In the rows, zero is written as 128.
Rows near named flat spaces through zero:
j531-j52: [105 135 131  70  90 139 195 170  98 145 146 101 160 110  95 124 153 144
  94 146 150]
j450-j749: [ 71 120 116 105 127 114  97 113 119 136 136 135 137 127 123 128 121 117
 144 133 161]
j531-j52: [ 77  69 130 127 113 123 124 149 148 149 103 102 140 156 138 106 108 140
 122 134 151]
j177-j973: [138 143 105 170 155 120 153 136 155 169 122 139 116 132 139 106 108 110
 108 151 148]
j177-j973: [143 112 109 154 175 106  91 108 136 109 121 144 124 135 173 170 107 136
 162 125 146]
j37-j618: [192  85 130 147 126 117 152 165 125 130 100 117 110 172 158 142 111 127
 138 110 138]
j863-j847: [140 155 117 174 141 139 161 137 174 171 127 126 110 116 126  76 115 107
  95 146 128]
j450-j749: [108 105 147 164  86 126  96 127 131 143  96 142 109 182 113 105 111 105
 136 117 110]
j37-j618: [ 71  71 138 122 128 135  86 123 163 110 116  96 142 125 155 126 113 156
 149 120 137]
j531-j52: [ 88 126  99 157 123 127  96  99 155 111 152  95 149  87 114  80 122 159
 109 123 117]
j177-j973: [186 140 101 130 147 109 148 130 106 123 142 128 122 122 128 122 131 125
 117 117 133]
j37-j618: [ 79 116 122  87 121 129 122 137 138 144 145 110 130 108 134 117 120 106
 151 126 184]
j37-j618: [147 156 125 115 162 127 127 102 119 115 140 142 131 105 121 129 147 136
 112 133  98]
j531-j52: [156 146 137  81 141 128 153 141 106 137 137 142 114 124 131 148 141  99
 142 126 149]
j531-j52: [147 138 112 152 112 115 114 117 122 137 133 133 108 138 106  85 121 101
 123 110 122]
j37-j618: [159 127 103 106 193 106 126 104 120 114 139 128 133 106 144 126 136 145
 114 128 122]
j177-j973: [124 149 134 111 148 147 151 138 155 142 141 124 123  96 145 133 130 115
 134 141 151]
j863-j847: [130 117 144  99 127 136 147 146 129 139 122 122 123 133 133 128 132 119
 130 129 137]
j177-j973: [165 150 100 109 159 122 162 139 135 147 157 117 114  93 140 107 126 101
 126 125 170]
j531-j52: [133 129 141 134  89 123 113 128 101 130 117 147 113 164 104 124 129 104
 138 113 115]
j37-j618: [121 134 125 119 143 136 126 116 140 111 142 113 142  95 131 126 137 151
 120 131 117]
j37-j618: [108 171 104 147 112 121 136 123 111 139 148 145 142 115 106 139 129 123
 121 147 148]
j531-j52: [105 100 154  53 108 132 166 155 111 169 115 112 125 150  92  67 147 107
  89 131 123]
j450-j749: [ 91  62 109 109 135  83 147 163  97 178  85 138 145 203 140 140 103 128
 117 154 184]
j863-j847: [130 141  90 141 147 114 126 121 145 147 151 120 117 103 133  92 111 105
 129 125 166]
j37-j618: [154 112 133 121 152 120 123 121 125 125 115 133 117 143 136 121 129 127
 124 120 109]
j531-j52: [143 115 116 148 158 121 140 149 145 131 119 131 128 134 180 183 105 133
 158 140 175]
j177-j973: [154 107 141  96  92 138 136 159 111  97 139 101 126 123 144 166 131 128
 171  96 158]
j450-j749: [144 119 131 116 140 131 134 131 137 127 129 116 121 121 135 114 130 126
 126 120 125]
j531-j52: [175 110 137 120 184 124 176 164 145 161  99 143 109 155 181 165 115 112
 135 148 159]
j450-j749: [166 142 112 112 123 125 111 116 114  93 164 111 117  93 129 126 134 118
 156  91 139]
j37-j618: [151 137 103 199 111 123 148 136 128 115 126 119 151 130 124 140 121 172
 100 139 110]
j177-j973: [103  91 119 136 121 108  81 105 119 113 117 122 135 150 120 107 120 143
 128 113 112]
j450-j749: [149 153 125 123 127 137 143 128 122 113 148 123 133 101 123 138 141 136
 125 126 122]
j863-j847: [ 97  96 147 119 122 145 131 146 157 129 116 104 137 127 148 135 121 144
 136 133 138]
j863-j847: [118 145 112 192 124 119  94 104 126 106 126 150 141 134 133 166 116 151
 139 137 116]
j177-j973: [160 127 133 157 168 128 115 114 135  96 114 145 133 131 165 187 126 160
 142 134 104]
j450-j749: [175 139 132 162 144 130 134 121 138 127 116 139 111 138 130 116 128 127
 112 125  90]
j450-j749: [116  91 130   4 126 121 178 163 103 164 144  85 128 117 103  58 149 101
 100 116 168]
j863-j847: [127 130  92 128 139  94  88 107  95 106 146 145 133 128 141 168 115 122
 169 115 170]
j863-j847: [199 196 157 158 138 162 196 145 139 146 122 158 107 122 119 141 150 115
  95 152  79]
j863-j847: [157 137 112 142 146 101 127 116 107 152 116 157 109 159 113 102 124 101
 110 129 117]
j863-j847: [121 138 161  90  78 140 143 134  86 127 123 135 134 147  76 114 160 125
 104 124  85]
j450-j749: [183 141 119  71 140 141 148 132 124  91 177  85 122  60 135 115 149 128
 141  92 140]
j177-j973: [ 36 143 158 138 105 144 102 118 144 162 107 166 130 152 114 141 122 106
 138 162 130]
j450-j749: [204  85 109 131 168 101 159 154 121 131 107 116 116 158 166 133 114 136
 121 117 141]
j863-j847: [ 98 136 128 168  97 124 125 135 123 152 110 153 130 163 114 139 115 117
 127 146 136]
j177-j973: [134 112 115  98 167 138 134 140 173 126 153  89 118  77 176 121 114 118
 159 116 185]
j531-j52: [178 129 115 166 187 112  92 103 155 129 118 155  86 139 172 131 102  93
 163 113 135]
j37-j618: [121 120 137 122 113 158 150 141 164 116 143  77 140  85 124  91 137 157
 105 122 112]
[147 143 115 151 129 108 128 112  99 132 120 152 131 151 101 116 135 133
  97 134  94] | j177-j973
[111 136 154  85 161 150 133 121 133 100 134 129 151  95 149 184 151 162
 136 147 114] | j531-j52
[122  54 138 167 122 123  98 137 153 109  88 105 133 170 162 136 103 164
 140 115 114] | j37-j618
[ 95  99 114 125 150 131 144 131 168 145 127  88 148 105 130  72 124 159
  84 144 125] | j531-j52
[133 156  98 149 151 135 153 113 155 124 157  98 150  69 113  79 139 165
  74 142 103] | j531-j52
[147  89 116 151 148 103  76 105 115  84 113 133 133 151 158 168 114 157
 158 107 118] | j177-j973
[139 131 115 152 164 123 131 116 149 134 123 130 129 121 139 113 123 140
 106 140 113] | j177-j973
[134 150 120 154 121 140 143 125 136 113 142 115 146 100 118 127 137 160
 104 136 105] | j37-j618
[167 151 102 141 166 103 128 104 106 125 134 151 126 128 122 125 134 131
 107 132 109] | j177-j973
[ 89 161 136 116 116 137 108 101 127 138 142 143 125 111  92  96 141 107
 118 133 109] | j450-j749
[147 111 116 208 137 113  48  93 151  94 113 146 103 151 165 152  93 123
 182  99 120] | j450-j749
[171 174 145 148  52 163 118 128 117  73 167 109 116  89 100 137 146 123
 159  82 100] | j450-j749
[126 115 138 128 132 142 116 115 145 100 130 104 140 108 127 113 139 163
 113 120  89] | j863-j847
[ 86 130 124 117  87 132 124 131 123 136 142 112 137 119  98  97 130 122
 121 125 139] | j863-j847
[221 133 118 145 180 118 154 119 118 101 123 128 127 124 142 135 143 163
  95 123  76] | j37-j618
[166 136 123 167 134 137 176 153 152 148 119 119 124 130 135 114 123 137
  97 142 119] | j177-j973
[ 96 146 123  77 150 118 112 105 116 152 143 147 118 115 109  98 136  89
 128 132 144] | j37-j618
[135 143 193 166  81 194 198 193 171 139  98 124 131 139 151 195 132 146
 132 159 115] | j177-j973
[ 97 127  89 161 108 120 139 143 136 129 146 103 158 107 132 136 111 155
 125 140 173] | j37-j618
[150 155 158 117  98 151 159 153 107 118 128 142 128 132 125 184 145 126
 144 132 124] | j177-j973
[126 101 126  80 151 115 127 131 131 153 126 119 108 135 131  82 124  94
 128 116 150] | j37-j618

Rows near named flat spaces through zero (a row that begins with a name and a colon came from that space):
j315_j636: [112 123 218 115  96 117 143 135 131 144 114 144 144 141 131 113 116 102
 120 156 121]
j876_j295: [123  84 130  97 147 130  86 106 127 118 131 101  97 125 167 139 132 158
 136 161 127]
j751_j853: [105 100 139  69 162 128  99 142 140 129 128 112 120 129 102 125 118 121
 159 144 124]
j726_j946: [133  99 114 145 110  70 151 128  97 152 142 150 129 104 151 138 138 140
  93 116 130]
j751_j853: [152  98 178 157 103  84 102  87 110 125 112 117  98 118 174 130 148 114
  94 100 139]
j751_j853: [129 100 137 104 127 109 121 119 117 139 141 120 135  96 144 128 124 147
 126 140 129]
j876_j295: [166 101 130  42 145  78  55  87 145  60 151  97  99  78 168 165 125 154
 133 141 158]
j751_j853: [144 136 176 106 105  92 120 132 128 115 136 133 182  99 142 118 139 136
 123 144 133]
j439_j296: [145  98 128 118 127  90 117  97 118 129 132 120  81  98 136 145 115 112
 108  90 144]
j876_j295: [101  94 146 123 154 137 103 132 130 141 105 113  88 163 114 121 132 103
 142 123 119]
j411_j617: [117 132 174  82 109 116 155 137 141 133 135 149 131 119 109 132  89 105
 127 149 131]
j751_j853: [125  61 192 110 135 108  88  92 110 161 114  87  99  92 139 108 126 110
 130 104 130]
j315_j636: [114 151 130 113 134 150 143 160 136 138 134 133 182 126  98 107 125 134
 152 148 118]
j726_j946: [139 136 118 177 146 141 101 129 116 136 110 101 155 127 112  97 169 121
 141  80 124]
j315_j636: [141 122 148 141 113 102 139 117 115 147 127 129 129  99 118 120 124 106
 112  87 135]
j876_j295: [118  97 134 131 129 116 131 127 111 156 129 125 125 118 134 121 131 133
 123 127 122]
j726_j946: [118 123 107 130 155 118 100 147 133 111 115 127 113 166 115 133 154 118
 139 120 125]
j315_j636: [143 163  88 137 135 133 126 131 143  94 128 136 113 145 114 146 130 119
 128 108 138]
j876_j295: [105 119 142 128 107 128 147 141 128 126 129 157 126 170 173 143 131 156
 113 201 114]
j411_j617: [140 134 142 158 119 155 113 103 128 120 117 109 125 133 157 120 140 139
 126 131 128]
j726_j946: [128 160  95 149 145 118 125 161 137 109 116 143 136 163  87 129 151 101
 135  94 128]
j751_j853: [127 137 139 109 104  99 157 137 133 120 138 162 124 132 131 148 108 119
 109 145 133]
j315_j636: [146 201 102 153  92 170 198 131 136 132 149 154 173 102 110 126  94 136
 120 126 133]
j751_j853: [124 114 142 103 129 100 117 130 135 113 126 137 102 142 133 145 124 115
 122 137 132]
j876_j295: [129  98 121 153 108 115 158 110  97 170 141 133 125  95 157 127 121 150
 101 125 125]
j726_j946: [131 146 146 140  96 133 178 127 120 157 138 146 155 100 120 118 103 123
 113 124 128]
j439_j296: [120 128 109 116 153 143 130 136 132 146 127 115 119 115  77 117 112 103
 148  90 129]
j411_j617: [144 161 104 123 103 152 179 112 132 135 155 141 137  85 123 138  82 140
 118 128 138]
j726_j946: [146 129 129 120  95 103 160 110 118 133 152 146 133  86 153 143 105 144
 100 135 138]
j726_j946: [115  87 169 133 121 140 113 110 113 153 121 109 128 126 171 113 137 153
 126 164 116]
j315_j636: [127  99  89 131 142 132 134 120 105 163 147 111 137  84 132 120 126 160
 131 119 124]
j315_j636: [107 122 129  97 156 125 103 158 142 113 120 128 132 161 107 127 141 121
 152 148 121]
j439_j296: [142 111 109 126 131  84 103 136 109 116 145 125 173 103 163 128 170 174
 122 144 128]
j876_j295: [128  82 117 139 124 145 122  83 112 143 133 109  72 118 186 144 116 161
 111 149 127]
j876_j295: [123 145 114  98 156 180  81 136 155  81 129 103 155 156 152 127 148 176
 168 196 120]
j751_j853: [132 178 135 166 142 165 103 145 152  96  94 119 140 183  94 109 158  93
 151 101 125]
j439_j296: [149 146 107 127 137 173 115  96 139 114 133  97 117 102 129 127 112 139
 143 114 138]
j411_j617: [113 135 197 136 116 136 119 137 141 124  98 133 126 174 124 114 136  93
 131 141 120]
j439_j296: [136  90 134 177 117  86 139 116  84 181 125 123 134  90 133 107 149 120
 100  71 127]
j439_j296: [138 142 162 136  98 137 136 107 136 112 123 136 115 139 161 138 117 128
 111 151 132]
j411_j617: [123 105  96 132 168 179  84 111 126 132 124  79 120 124 140 113 145 163
 160 135 120]
j411_j617: [116 108 122  96 144 116 123 140 126 139 137 125 133 115 114 127 122 132
 139 134 126]
j315_j636: [101  93 160  97 118 117 137 126 132 133 125 146  82 159 154 150 105 126
 115 178 122]
j439_j296: [121  95  96 144 134  78 112 154 101 128 138 142 161 141 174 133 185 180
 114 164 115]
j726_j946: [106  99 148 111 119 107 128 138 127 124 127 148 110 163 166 146 133 144
 115 185 119]
j876_j295: [130 112 105 140 114 159 135 103 116 133 146 120 130 117 198 138 128 197
 117 188 121]
j439_j296: [165 130 114 128 119 140 101  75 131  93 140 102 105  96 182 148 125 163
 118 134 145]
j411_j617: [119 127 210 114 112 168 116 109 143 131 110 108 132 136 142 107 112 118
 141 162 122]
j315_j636: [137 129  87 141 147 150  98 115 132 101 127 110 111 143 154 139 148 157
 135 138 129]
j439_j296: [141 141 128 133 123 154 125 106 135 119 129 114 121 117 137 129 117 133
 130 125 134]
j411_j617: [172 155 139 152  75 115 153  83 124 107 143 141 124  92 179 149 112 143
  86 125 147]
j411_j617: [137 125 147  99 114 103 125 114 138 104 133 139 101 126 145 152 111 121
 114 140 140]
j726_j946: [118 109 129 132 143 144 131 124 117 166 125 109 126 106 100 106 118 115
 140  98 123]
j751_j853: [111 106  91 105 130 126 162 130 122 150 149 145  96 119 128 151  93 141
 119 146 126]
[126  86 155  91 118  59 122 129 115 131 139 143 121 109 148 143 128 129
 108 141 133] | j876_j295
[107  94 137 122 151 129 110 139 118 154 120 112 132 132 118 110 141 128
 144 130 116] | j876_j295
[133 110 159 130  95  86 162 107 117 148 129 151  84 112 132 145  96  93
  90 101 139] | j315_j636
[119 104  92  96 163 124 128 129 127 150 136 115  91 101  76 132  99 102
 144  81 134] | j726_j946
[162 187 178 164  82  96 130 134 138  83 114 155 175 147 143 125 160 107
 104 120 138] | j751_j853
[148 140 144 139 121 146  97 106 134  99 123 107 143 127 166 124 148 153
 131 147 131] | j726_j946
[137 149 173 161 111 168 104  98 147  96  97 115  96 175 161 129 136 114
 124 140 129] | j411_j617
[124 111 133 132 128 132 140 120 115 161 132 119 130 100 118 115 116 125
 128 110 126] | j726_j946
[169 127 147  97  77  67 151  88 122 106 162 150 119  64 178 165  96 145
  82 137 155] | j411_j617
[153 140 104 150 109 123 156 113 109 146 149 128 158  73 135 122 122 149
 113 104 135] | j876_j295
[103 184 133 161 102 152 183 185 137 133 123 178 193 185 114 115 140 132
 127 176 107] | j876_j295
[136 142 101 168 138 183 114 108 129 124 119 101 121 137 143 119 140 147
 138 122 124] | j411_j617
[144 138 106 151 122 114 126 120 126 108 127 136 111 139 144 144 140 129
 111 114 135] | j411_j617
[144 142 177 144  98 169 127  89 133 124 121 109 133 115 164 116 117 138
 123 146 130] | j411_j617
[127 101  85 141 151 115 116 129 108 145 134 115 123 113 127 126 146 143
 129 105 126] | j439_j296
[140 117 186 163  81 149 137  82 115 141 122 119 125 117 199 121 125 153
 100 160 126] | j315_j636
[133 116 111 133 140 155 112 106 124 131 131 102 119 113 145 125 128 152
 136 131 128] | j876_j295
[131 135 151 130 109 165 155 115 119 164 141 114 175  78 129  99 106 148
 135 139 123] | j411_j617
[132 153  97 159 133 153 130 126 137 111 118 131 105 160 125 138 133 121
 127 115 129] | j411_j617
[129  99 154  56 159  82  65 134 144  90 126 110 117 124 119 137 139 115
 149 133 138] | j876_j295
[124 145 197 129 137 134  90 158 134 128 104 105 213 132  98  73 171 112
 164 125 116] | j315_j636
[136 139 101 122 140 122 105 139 134  96 134 127 148 137 142 136 153 154
 136 147 129] | j751_j853
[121 136 177 129 130 146 104 143 132 130 114 111 186 134 125  92 155 133
 152 149 116] | j315_j636
[111 142 145 128 130 172 144 138 136 150 122 123 146 134 102 106 112 119
 148 137 118] | j411_j617
[120 114 173 121 116 122 107 116 141 102 109 133  85 176 166 146 132 119
 117 164 127] | j315_j636
[128 159 110 172  96 162 177 127 124 137 135 152 142 143 157 133 120 155
 108 159 120] | j876_j295
[134 163 133 143 130 142 118 142 142 106 115 129 152 152 113 118 146 117
 140 122 127] | j751_j853

Rows near named flat spaces through zero (a row that begins with a name and a colon came from that space):
j292j173: [128 146 129 117 126 130 143 126 193 172 141 109 153 146 136 120 125 135
 164 159 120]
j563j624: [ 91 124  88 136 105 139 137 105 152  73 133 130 161 125 188 163  89 167
  96  85 129]
j748j560: [135 134  97 113 164 136 139 132 111 146 112  94 106  80 123 124 143 104
 103 148 125]
j228j982: [145 124 126 119 131 116 147 130 103 163 111 110  89 128 115 129 158  99
 118 139 135]
j748j560: [114 129 137 170 135 138 106 135 146 114 110 131 145 136 135 158 156 136
 166 130 158]
j563j624: [114 148 216 101  57 129 107 162 222 131 160 111 168 127 131 115  60 137
 176 134  84]
j748j560: [117 121 131 109 123 105 140 112 112 161 124 147 127 139 125 125 132 132
 122 126 123]
j292j173: [132 127 132 143 158 132 117 111 123 128 131 157 151 150 118 113 143 144
 159 134 138]
j563j624: [172 119 124 150 107 136 131 133 105  81 153 142 100 182 117 113 123 124
 114 106 136]
j563j624: [111 115  76 136 201 140 146  53  87 116 102 153 159 125 163 132 156 159
 125 105 151]
j292j173: [123 125 119 139 142 136 107 147  98  96 119 127 117  89 118 135 128 120
 105 124 131]
j563j624: [129 132 141 131  91 125 120 165 142 120 132 109 108 120 122 142 117 112
 117 130 124]
j192j605: [168 129 159 148 115 135 108 154 123 101 153 143 113 164  93 102 126 118
 146 132 128]
j907j65: [135 134 160 109 102 132 125 145 148 124 138 108 123 114 125 117 101 117
 130 128 106]
j192j605: [114 132 106 109 119 113 146 137 135 169 118 106 112 108 133 143 133 116
 105 144 124]
j192j605: [152 116 186 123 138 119 134 106  95 156 101 129 104 147 111 117 167 103
 167 123 139]
j907j65: [118 131 113 163 168 143 101 124 133 107 130 157 165 133 122 128 142 153
 157 138 147]
j907j65: [124 135  99 160 118 124 109 161 146 120 152 153 138 156 110 135 128 143
 126 147 140]
j748j560: [152 130 110 103 122 119 140 151 102 143 141 114  87 113 102 107 119 102
  83 142 109]
j563j624: [108 128 113 130 134 122 126 145 119 144 102 107 112  88 130 156 147 112
 111 138 137]
j907j65: [132 127 118 141 107 126 125 146 129 112 136 128 116 140 126 138 124 126
 113 124 133]
j192j605: [ 90 128 100 145 147 117 109 156 111 148  96 123 120  76 120 167 159 119
 110 148 148]
j192j605: [129 119 143  96 175 117 140  79  85 166 114 153 138 121 118  95 144 131
 141 129 119]
j748j560: [110 122 116 156 187 146 123  92 112 120  85 125 148 106 151 153 174 136
 157 121 162]
j563j624: [137 116 133 160 124 155 124 110 111  53 112 119 122 133 160 151 131 131
 127  81 149]
j292j173: [162 133 153 117  79 135 157 126 171 127 146  93 111 172 146 121 110 116
 141 117 118]
j192j605: [129 134 117 160 117 132  98 179 132 103 138 131 118 122 105 141 130 122
 119 143 138]
j228j982: [150 126 129 125 148 136 129 119 107 120 133 132 121 132 116 106 132 123
 128 128 125]
j228j982: [ 80 127 158 144  78 119  87 167 151  92 129 144 151 104 136 164  93 146
 125 110 124]
j292j173: [122 113 128 133 137 117 123 111  84 119 120 160 125 136 123 129 138 135
 118 110 136]
j228j982: [ 92 131  88  88  99 122 180  69 185 143 146 124 176 151 201 138  77 175
 107 100 105]
j292j173: [115 122 145 130  99 127  91 184  91  77 122 119  95  62 108 144 101 104
  79 113 115]
j192j605: [124 124 137 143 138 141 116 113 126  95 126 141 148 131 139 130 125 143
 143 111 135]
j907j65: [142 129 136 126  48 123 135 173 150 101 148  98  88 142 134 146  94 108
  90 112 117]
j748j560: [135 133 134  91  86 108 141 147 142 153 159 128 116 137 114 105  89 123
 100 137  94]
j748j560: [141 124 129 103 112 118 140 124 113 129 147 138 116 138 120 105 104 127
 103 120 107]
j907j65: [135 108 101 146 145 127 140 104  65 104 100 133  95 132 138 149 162 118
  98  99 156]
j907j65: [119 131 145 130  86 147 143 117 178  92 122  88 138 130 182 158 102 134
 136  94 127]
j228j982: [131 141  74 162 145 155 134 141 163 111 122  90 128 122 151 158 148 127
 127 142 154]
j292j173: [136 124 156 112  99 108 156  95 154 168 142 147 142 199 138 115 126 143
 161 122 124]
j748j560: [129 136 147 157  94 135 105 165 168 105 143 127 136 149 123 142 119 132
 150 133 135]
j907j65: [122 133 141 114 120 130 136 120 154 139 128 114 140 123 142 127 116 131
 140 128 118]
j228j982: [138 137 145 146 172 136 106 123 143 148 136 154 162 149 100 101 152 141
 188 160 136]
j228j982: [117 119 138  89 100 117 145  96 118 114 144 146 140 132 150 112  79 148
 100  92  98]
j292j173: [148 129 124 141 149 143 134 109 132 119 132 129 135 153 132 117 141 133
 150 128 138]
j563j624: [158 131 145 129  91 121 124 163 134 126 156 129 102 159 100 111 115 113
 122 137 118]
j228j982: [135 124 124 133 117 127 128 147 107 118 117 110  94 112 123 142 137 106
 104 123 134]
j192j605: [170 133 137 123 125 127 118 152 119 124 171 151 117 159  82  78 110 122
 126 147 109]
[128 124 165 147  89 171 128 113 162  33 110  77 134 113 195 166  98 130
 140  65 135] | j907j65
[ 90 134 104 121 145 120 111 152 125 147 115 125 136  69 120 144 127 128
 106 150 123] | j292j173
[142 128  87 145 182 148 143  93 117 123 118 126 136 139 141 124 160 136
 137 131 150] | j292j173
[ 74 126  51 126 155 115 141 124 109 154  90 113 125  67 155 178 151 131
  75 135 145] | j563j624
[128 137 168 133 130 126 106 132 165 148 149 157 168 159 107 104 123 147
 186 150 122] | j292j173
[150 124 104 126 129 144 139 125 102  84 132 109 102 115 138 124 115 117
  87 106 124] | j228j982
[186 114 163  98 166 131 129  99  47 114 144 160 102 138  83  53 124 111
 122 116 104] | j228j982
[129 130  99 100 135 127 170  81 148 155 137 122 145 152 159 116 118 146
 123 123 118] | j228j982
[134 111 110 128 102 121 160 110  96 114 106 107  85 138 157 159 141 112
  88  92 144] | j907j65
[170 141  64 158 186 167 147 120 137 116 126  89 115 135 135 123 168 115
 133 152 155] | j228j982
[117 119 155 102 111 121 173  77 141 166  87  89 120 132 178 156 147 117
 146 102 134] | j192j605
[125 133 110 134 129 130 117 146 131 117 141 135 133 122 119 125 118 134
 115 136 125] | j192j605
[119 136 143 131 142 143 116 121 157 120 130 128 162 119 136 123 119 142
 159 132 124] | j907j65
[156 131 177 143  82 126 106 203 125 125 116  84  63 108  90 145 144  70
 127 144 133] | j563j624
[112 144 124 144 106 135 115 149 198 124 153 129 167 147 139 137 105 153
 153 143 126] | j907j65
[125 120 149 113 147 122 141  94 108 152 104 129 128 125 135 125 148 124
 145 120 131] | j192j605
[130 121 120 106 107 109 158 124 110 159 112 106  90 125 136 141 138 106
  97 123 127] | j228j982
[170 127 161 119 120 140 135 104 132 102 162 145 137 179 123  82 102 138
 150 111 111] | j192j605
[113 123 147 130 134 140 129  80 144 100 128 149 175 147 162 127 112 163
 159  96 128] | j748j560
[104 138 139 110 134 113 121 154 141 184 107 106 123  80 112 139 142 108
 134 164 121] | j563j624
[140 134  88 107 132  96 142 149 115 195 156 151 109 151  84  99 135 121
 100 173 116] | j563j624
[ 95 119 142 151 124 132 128 114 133 120  78 103 129 106 167 186 160 124
 147 105 159] | j192j605
[126 118 191 103 121  93 116 128  96 179 123 164 121 138  86 103 139 117
 153 138 115] | j228j982
[111 118  90 141 166 139 138  86 101 105 104 134 141 116 160 147 146 145
 117 104 148] | j563j624
[ 91 117 139 189 166 144  76 134  97  77  83 150 149  91 132 174 169 138
 157 112 172] | j192j605
[111 131 144 119 157 126 122 125 127 164 100 114 133  88 123 134 151 116
 149 147 130] | j563j624
[153 131 133 173 102 135  99 188 129  93 140 124  97 145  97 141 140 108
 128 139 147] | j748j560
[128 123 121 132 114 129 139 122 126 116 121 118 117 134 145 144 129 126
 117 112 135] | j907j65
[124 133 212 126 135 146 104 130 152 128  98  98 142  90 129 130 137 110
 193 129 125] | j563j624
[128 131 173 134 153 115 103 131 129 172 128 164 151 146  87 104 154 131
 188 160 131] | j228j982
